Below are the code and all the weights of a small trained network. Each question names an input and a target symbol and asks about switching units off, where a switched-off unit gives its printed mean instead of its output.

import numpy as np


def w(rows, s, z=0):
    codes = np.array(rows[::2]) - 128.0
    scale = np.full(codes.shape[1], s)
    scale[-1] = z or s
    return codes * scale


def norm(h):
    return h / np.sqrt((h * h).mean(-1, keepdims=True) + 1e-5)


def f(y):
    return y / 2 * (1 + np.tanh(0.7978845608 * (y + 0.044715 * y**3)))


def softmax(a):
    e = np.exp(a - a.max(-1, keepdims=True))
    return e / e.sum(-1, keepdims=True)


def log_softmax(a):
    a = a - a.max(-1, keepdims=True)
    return a - np.log(np.exp(a).sum(-1, keepdims=True))


def net(x, mask):
    ids = ['Θβγδμπτω'.index(c) for c in x.split()]
    T = len(ids)
    res = E[ids] + P[:T]
    r = norm(res)
    for j in range(2):
        rows = slice(2 * j, 2 * j + 2)
        q, k, v = (r @ M[0][rows].T for M in (Q, K, V))
        z = softmax(np.where(np.tri(T) > 0, q @ k.T / 2**0.5, -1e9)) @ v
        o = O[0][rows]
        res = res + np.where(mask[j], z, o[:, -1]) @ o[:, :-1]
    y = f(norm(res) @ A[0][:, :-1].T + A[0][:, -1])
    res = res + np.where(mask[2:10], y, B[0][:, -1]) @ B[0][:, :-1]
    return log_softmax(norm(res)[-1] @ U[:, :-1].T + U[:, -1])


Q, K, V, O, A, B = {}, {}, {}, {}, {}, {}
E = w([
[217,56,153,164],'Θ',
[226,107,179,127],'β',
[208,75,100,150],'γ',
[177,123,125,146],'δ',
[185,79,175,176],'μ',
[177,213,115,81],'π',
[212,172,6,88],'τ',
[140,200,218,137],'ω',
],0.0022)
P = w([
[254,162,156,144],'0',
[243,122,160,79],'1',
[2,101,116,102],'2',
[252,204,137,196],'3',
[177,111,148,73],'4',
[11,112,117,124],'5',
[228,211,132,231],'6',
[159,83,152,32],'7',
[47,131,119,135],'8',
[188,216,120,240],'9',
[156,101,150,65],'10',
[76,137,122,125],'11',
],0.0046)
Q[0] = w([
[182,204,103,254],'head 1',
[168,152,86,53],'head 1',
[242,103,117,195],'head 2',
[192,198,229,141],'head 2',
],0.018)
K[0] = w([
[182,75,151,3],'head 1',
[113,198,97,104],'head 1',
[165,42,110,72],'head 2',
[156,150,209,16],'head 2',
],0.018)
V[0] = w([
[124,214,54,58],'head 1',
[156,57,10,155],'head 1',
[130,90,60,147],'head 2',
[94,183,116,135],'head 2',
],0.014)
O[0] = w([
[248,235,90,78,111],'head 1',
[165,37,2,105,113],'head 1',
[209,93,110,151,76],'head 2',
[128,201,73,153,2],'head 2',
],0.0077,0.0044)
A[0] = w([
[130,190,95,212,254],'neuron 1',
[182,172,148,186,108],'neuron 2',
[195,142,77,124,86],'neuron 3',
[169,130,111,63,73],'neuron 4',
[165,136,81,248,90],'neuron 5',
[87,174,167,148,7],'neuron 6',
[161,85,124,90,178],'neuron 7',
[50,152,92,87,138],'neuron 8',
],0.016,0.003)
B[0] = w([
[44,115,81,235,207],'neuron 1',
[143,129,104,185,183],'neuron 2',
[21,102,124,21,196],'neuron 3',
[109,197,152,135,193],'neuron 4',
[253,108,119,88,165],'neuron 5',
[202,147,113,36,182],'neuron 6',
[153,133,69,121,254],'neuron 7',
[199,163,176,115,178],'neuron 8',
],0.02,0.0043)
U = w([
[89,2,115,161,152],'Θ',
[204,132,226,35,102],'β',
[222,73,32,59,2],'γ',
[226,109,102,238,143],'δ',
[63,92,221,143,162],'μ',
[41,166,93,224,184],'π',
[41,154,49,32,111],'τ',
[171,242,155,133,145],'ω',
],0.0073,0.0021)

Each question gives the input, a string of symbols that net reads in full, and the target symbol t.
The units are the heads (2 rows each of Q, K, V and O) and the neurons (one row each of A and B). Each row of codes is followed by its name. A weight is (code - 128) times the scale printed after its matrix; where a second scale follows, it is the last column's (O, A, B and U).
mask holds one flag per unit, heads first, then neurons. A switched-off unit (its flag False) gives its mean, the last column of its rows in O or B, instead of its output. The means were averaged over made-up inputs and are rounded, as every weight is.
A unit's drop is (log p(t) with every unit on - log p(t) with that unit switched off) / (log p(t) with every unit on - log p(t) with every unit switched off).
The circuit of an input: a set's keep is (log p(t) with only the set's units on - log p(t) with every unit switched off) / (log p(t) with every unit on - log p(t) with every unit switched off). Starting from all 10 units, units are removed one at a time, each time the one whose removal leaves the highest keep (on an exact tie, the one counted first), for as long as the keep stays at least 0.8.
units of the circuit, in order: the units of the circuit, biggest drop first
most important unit: the unit with the biggest drop
top k neurons: the k neurons with the biggest drops, biggest first
heads that matter: for each layer, one digit per head in row order, 1 if its drop is at least 0.15 and else 0, layers parted by /
input δ π ω β, target π: most important unit => head 1
input δ Θ τ μ Θ Θ ω β ω τ, target β: top 2 neurons => neuron 6; neuron 7
input μ π δ Θ, target π: heads that matter => 10
input β δ μ τ δ β δ Θ ω, target ω: units of the circuit, in order => neuron 8; head 2; neuron 6; neuron 1
input ω δ δ, target δ: top 3 neurons => neuron 1; neuron 8; neuron 5
input μ τ π γ ω τ π μ γ δ, target μ: units of the circuit, in order => head 2; head 1
input τ π γ β γ τ μ, target γ: units of the circuit, in order => head 1; neuron 1
input μ Θ γ π Θ, target ω: units of the circuit, in order => head 1; neuron 4
input π Θ δ μ μ δ π, target μ: units of the circuit, in order => head 1; neuron 7
input Θ Θ ω π, target Θ: units of the circuit, in order => head 1; head 2
input π π π Θ γ δ γ π ω β δ, target β: units of the circuit, in order => head 1; neuron 6
input γ δ γ ω Θ, target β: top 2 neurons => neuron 1; neuron 3
input π δ τ γ τ δ β τ π δ β, target ω: top 2 neurons => neuron 4; neuron 3
input τ π Θ Θ β μ Θ τ π μ δ, target ω: units of the circuit, in order => head 1
input μ δ Θ ω δ γ π δ π, target π: units of the circuit, in order => head 2; neuron 1
input Θ β ω δ β π β μ μ ω Θ, target β: top 3 neurons => neuron 1; neuron 3; neuron 6
input γ δ ω μ μ γ β τ δ τ, target τ: top 2 neurons => neuron 3; neuron 4
input δ δ Θ δ δ δ Θ μ γ π, target μ: units of the circuit, in order => head 2; head 1
input μ τ β δ δ ω β δ μ π, target δ: heads that matter => 01
input τ τ δ δ β δ ω Θ δ τ, target Θ: heads that matter => 11
input τ δ ω ω, target δ: units of the circuit, in order => neuron 2
